Here is a tiny trained network, its code and every weight. The questions are about switching its units off for an input and a class, where a switched-off unit gives its printed mean instead of its output.

import numpy as np


def w(rows, s, z=0):
    codes = np.array(rows[::2]) - 128.0
    scale = np.full(codes.shape[1], s)
    scale[-1] = z or s
    return codes * scale


def f(y):
    return np.maximum(y, 0)


def log_softmax(a):
    a = a - a.max(-1, keepdims=True)
    return a - np.log(np.exp(a).sum(-1, keepdims=True))


def net(x, mask):
    res = np.array(x, float).reshape(1, 4) / 4 @ E
    y = f(res @ A[0][:, :-1].T + A[0][:, -1])
    res = res + np.where(mask, y, B[0][:, -1]) @ B[0][:, :-1]
    return log_softmax(res[-1] @ U[:, :-1].T + U[:, -1])


A, B = {}, {}
E = w([
[201,235,142],'x0',
[220,2,157],'x1',
[166,135,11],'x2',
[128,127,128],'x3',
],0.0094)
A[0] = w([
[111,129,143,97],'neuron 1',
[173,101,113,80],'neuron 2',
[59,71,102,245],'neuron 3',
[161,112,70,62],'neuron 4',
[124,142,109,90],'neuron 5',
[195,153,198,61],'neuron 6',
[67,162,208,222],'neuron 7',
[175,145,165,4],'neuron 8',
[72,163,142,195],'neuron 9',
[85,93,112,205],'neuron 10',
[115,141,85,132],'neuron 11',
[129,129,124,75],'neuron 12',
[72,108,101,127],'neuron 13',
[177,167,142,186],'neuron 14',
[101,140,176,194],'neuron 15',
[198,88,55,30],'neuron 16',
[154,103,193,125],'neuron 17',
[171,162,130,119],'neuron 18',
[114,143,76,107],'neuron 19',
[181,96,99,57],'neuron 20',
[143,112,174,128],'neuron 21',
[98,169,151,51],'neuron 22',
[88,167,8,125],'neuron 23',
[153,183,111,117],'neuron 24',
[66,158,150,133],'neuron 25',
[148,162,167,190],'neuron 26',
[114,147,75,103],'neuron 27',
[127,75,181,147],'neuron 28',
[142,111,80,139],'neuron 29',
[177,159,100,116],'neuron 30',
[156,101,186,155],'neuron 31',
[135,119,88,196],'neuron 32',
[82,102,135,123],'neuron 33',
[70,111,134,218],'neuron 34',
],0.018,0.004)
B[0] = w([
[133,124,110,141],'neuron 1',
[173,151,102,168],'neuron 2',
[108,42,30,214],'neuron 3',
[164,171,100,175],'neuron 4',
[119,128,143,149],'neuron 5',
[203,119,177,192],'neuron 6',
[188,167,57,230],'neuron 7',
[187,111,148,158],'neuron 8',
[143,181,82,207],'neuron 9',
[115,79,72,182],'neuron 10',
[91,121,153,173],'neuron 11',
[129,123,131,128],'neuron 12',
[110,122,80,173],'neuron 13',
[157,178,189,201],'neuron 14',
[173,150,113,184],'neuron 15',
[183,184,52,200],'neuron 16',
[124,72,177,185],'neuron 17',
[134,144,176,182],'neuron 18',
[99,112,156,177],'neuron 19',
[174,160,83,174],'neuron 20',
[127,86,156,167],'neuron 21',
[151,186,131,175],'neuron 22',
[2,95,160,253],'neuron 23',
[116,181,181,203],'neuron 24',
[165,155,83,195],'neuron 25',
[164,141,158,187],'neuron 26',
[96,132,164,180],'neuron 27',
[143,53,136,194],'neuron 28',
[100,137,85,171],'neuron 29',
[138,175,171,191],'neuron 30',
[157,65,170,188],'neuron 31',
[96,158,110,173],'neuron 32',
[126,89,99,167],'neuron 33',
[110,104,73,186],'neuron 34',
],0.045,0.013)
U = w([
[163,133,72,214],'0',
[202,198,161,251],'1',
[138,38,164,123],'2',
[183,111,228,5],'3',
[69,91,136,83],'4',
[113,149,249,54],'5',
],0.011,0.0018)

Each question gives the input, the list of numbers given to net, and the class t.
The units are the neurons (one row each of A and B). Each row of codes is followed by its name. A weight is (code - 128) times the scale printed after its matrix; where a second scale follows, it is the last column's (A, B and U).
mask holds one flag per neuron, in row order. A switched-off neuron (its flag False) gives its mean, the last column of its row in B, instead of its output. The means were averaged over made-up inputs and are rounded, as every weight is.
A unit's drop is (log p(t) with every unit on - log p(t) with that unit switched off) / (log p(t) with every unit on - log p(t) with every unit switched off).
The circuit of an input: a set's keep is (log p(t) with only the set's units on - log p(t) with every unit switched off) / (log p(t) with every unit on - log p(t) with every unit switched off). Starting from the 12 units with the biggest drops (on a tie, the unit counted first), units are removed one at a time, each time the one whose removal leaves the highest keep (on an exact tie, the one counted first), for as long as the keep stays at least 0.8.
units of the circuit, in order: the units of the circuit, biggest drop first
top k neurons: the k neurons with the biggest drops, biggest first
drop of u: that unit's drop, to one decimal
input [-2,0,7,0], class 4: units of the circuit, in order => neuron 23
input [1,8,-5,7], class 3: top 2 neurons => neuron 3; neuron 6
input [1,1,0,-8], class 3: top 2 neurons => neuron 23; neuron 7
input [2,0,-1,8], class 1: top 2 neurons => neuron 23; neuron 28
input [-6,-7,1,4], class 4: top 2 neurons => neuron 23; neuron 16
input [4,3,0,-1], class 3: top 2 neurons => neuron 7; neuron 9
input [-5,4,0,2], class 2: top 2 neurons => neuron 7; neuron 28
input [1,-5,-3,3], class 1: drop of neuron 3 => 2.1
input [1,7,4,-5], class 1: drop of neuron 3 => 0.9
input [-1,5,0,-8], class 2: drop of neuron 28 => 0.1
input [2,-8,3,0], class 5: drop of neuron 23 => 0.1
